In the rows, zero is written as 100.
Each row is followed by its group and then its class within the group.
96 106 92 84 94 89 119 136 111 88 111 102 95 92 97 130 92 98 109 88 87
 103 109 100 115 79 95 100 111 124 114 113 92
F/<37>
103 96 83 108 101 73 96 102 135 108 96 100 102 94 100 119 95 127 106 95
 94 113 96 105 105 93 105 106 78 110 99 87 115
W/<53>
102 108 92 94 88 81 88 81 155 124 94 95 89 83 106 92 98 127 103 101 98
 115 114 74 110 95 99 99 53 92 118 75 112
W/<47>
101 104 108 96 99 95 103 124 149 92 99 115 109 87 90 115 87 108 115 99
 110 100 68 88 113 78 70 95 60 100 84 105 94
E/<49>
108 96 102 112 108 109 89 111 124 116 107 117 111 104 95 90 91 83 89 99
 102 80 80 97 99 96 104 112 74 88 93 103 106
E/<45>
101 110 109 108 106 94 108 124 116 96 100 93 92 97 108 133 89 93 120 100
 93 82 88 109 101 85 80 80 81 104 103 123 93
F/<22>
99 107 103 94 89 86 98 97 170 105 95 96 103 82 103 135 95 129 116 89 102
 91 103 71 111 106 109 112 52 104 87 82 98
W/<53>
94 111 96 89 86 91 110 131 139 78 90 94 101 83 98 149 93 112 106 94 94
 103 97 111 112 76 105 85 105 106 97 123 87
F/<22>
106 96 107 110 107 106 95 98 118 105 99 116 110 118 98 91 104 79 87 103
 109 95 83 102 105 99 96 101 89 87 87 105 108
E/<45>
113 92 115 118 105 107 97 90 141 100 91 116 99 96 94 85 95 88 85 103 115
 84 86 81 90 104 98 101 54 76 88 97 109
E/<45>
103 102 92 104 81 109 97 90 102 100 89 117 109 98 95 113 88 81 95 111
 103 102 108 136 130 103 130 121 104 123 75 102 124
U/<27>
94 110 114 90 112 88 111 144 130 85 111 95 92 94 102 119 109 120 112 80
 80 94 105 85 93 78 61 74 112 101 132 119 85
F/<46>
98 103 83 108 86 72 92 96 148 115 93 115 90 88 93 100 99 135 98 100 97
 122 104 92 106 94 103 114 78 99 111 75 124
W/<47>
113 83 96 121 110 68 101 93 90 110 106 95 73 104 102 70 99 124 116 113
 100 96 100 89 73 101 92 107 76 85 141 70 111
W/<54>

Each row is followed by its group and then its class within the group.
96 99 97 96 113 105 110 115 112 94 99 102 108 92 98 104 107 104 110 86
 92 99 74 105 108 103 87 114 95 107 80 107 105
GM/NG
90 115 104 101 98 84 93 92 78 87 55 101 91 113 98 66 87 114 103 87 104
 115 87 85 92 116 115 107 87 61 126 55 90
CC/FC
106 108 102 99 109 126 98 104 90 102 79 90 101 103 86 89 101 108 116 95
 97 99 84 101 86 116 105 114 109 74 107 85 106
CC/FC
106 110 88 75 115 98 81 114 102 100 76 106 110 98 98 88 96 91 108 92 91
 104 101 111 107 123 100 112 94 102 88 98 104
GM/NG
74 106 85 110 94 91 86 107 87 95 77 105 83 107 104 84 102 79 99 90 100
 123 119 108 73 107 121 83 82 113 96 89 101
GM/Dm
85 106 103 107 100 102 97 119 95 80 82 99 95 109 94 99 96 107 98 93 98
 115 78 99 106 94 100 112 92 103 100 44 104
GM/Dm
100 108 81 109 109 103 116 117 115 91 80 105 106 90 86 97 84 100 113 97
 90 86 89 112 84 106 97 109 81 118 80 107 109
GM/Dm
103 104 93 86 120 100 113 118 115 95 97 116 144 96 86 110 93 104 115 86
 90 110 84 121 122 94 75 124 109 107 65 114 92
GM/NG
95 101 96 99 97 86 107 105 90 102 76 92 103 92 98 87 88 107 106 96 102
 108 69 90 97 120 107 108 88 83 108 79 102
CC/FC
87 109 97 97 100 97 107 99 89 81 82 85 109 120 106 81 95 127 93 63 120
 119 66 80 117 97 94 129 94 53 112 61 83
CC/FC
111 102 101 111 97 100 101 108 102 96 82 98 119 97 89 99 94 118 105 92
 104 109 66 91 111 116 94 130 104 70 102 71 99
CC/FC
94 111 83 85 110 99 102 118 104 87 83 105 105 105 105 90 98 111 115 95
 99 98 97 100 109 101 96 106 83 108 91 98 96
GM/NG
85 115 99 90 95 101 85 117 94 77 85 98 104 118 104 93 89 112 94 89 107
 129 103 114 146 107 92 118 94 95 90 83 87
GM/NG
106 97 104 91 116 107 109 107 107 106 102 96 122 85 101 102 98 119 105
 93 103 86 66 102 106 105 86 129 118 69 109 87 106
CC/DD
93 110 122 98 104 90 96 102 75 103 72 93 92 105 94 75 94 109 109 93 95
 109 97 89 85 122 130 98 90 73 112 75 102
CC/FC
89 106 91 112 106 97 107 129 98 74 70 112 91 102 89 92 91 93 100 101 96
 105 84 109 94 102 86 110 79 113 89 91 103
GM/Dm
102 109 92 90 102 94 108 108 90 99 79 93 108 99 88 76 95 120 109 90 100
 104 83 88 88 120 118 122 104 72 107 78 91
CC/FC
118 98 98 95 107 101 127 116 106 104 88 88 104 90 87 91 82 110 108 91 92
 97 72 101 89 118 90 124 99 83 120 93 106
CC/FC
91 112 88 95 94 90 88 106 89 104 65 109 92 111 104 81 99 86 116 98 81
 117 124 109 88 126 127 94 78 106 108 85 104
GM/NG
87 106 94 115 99 85 109 113 108 91 83 89 90 99 97 96 89 104 107 102 93
 110 102 103 83 99 100 94 83 116 87 98 109
GM/Dm
87 99 95 109 108 106 108 128 117 94 85 114 105 104 90 112 96 103 105 83
 100 123 80 112 110 92 72 120 85 119 73 106 100
GM/Dm
103 100 106 106 92 105 79 117 95 64 81 111 101 122 104 104 87 111 87 88
 113 140 83 83 131 98 88 121 91 102 88 79 98
GM/Dm
91 105 88 93 94 94 95 118 101 86 49 106 108 103 98 90 103 94 102 98 95
 109 105 109 107 106 87 113 84 105 84 101 105
GM/Dm
104 111 85 89 111 102 103 120 105 99 80 105 103 94 91 94 91 93 107 96 95
 101 114 126 100 116 89 111 104 94 81 114 105
GM/NG
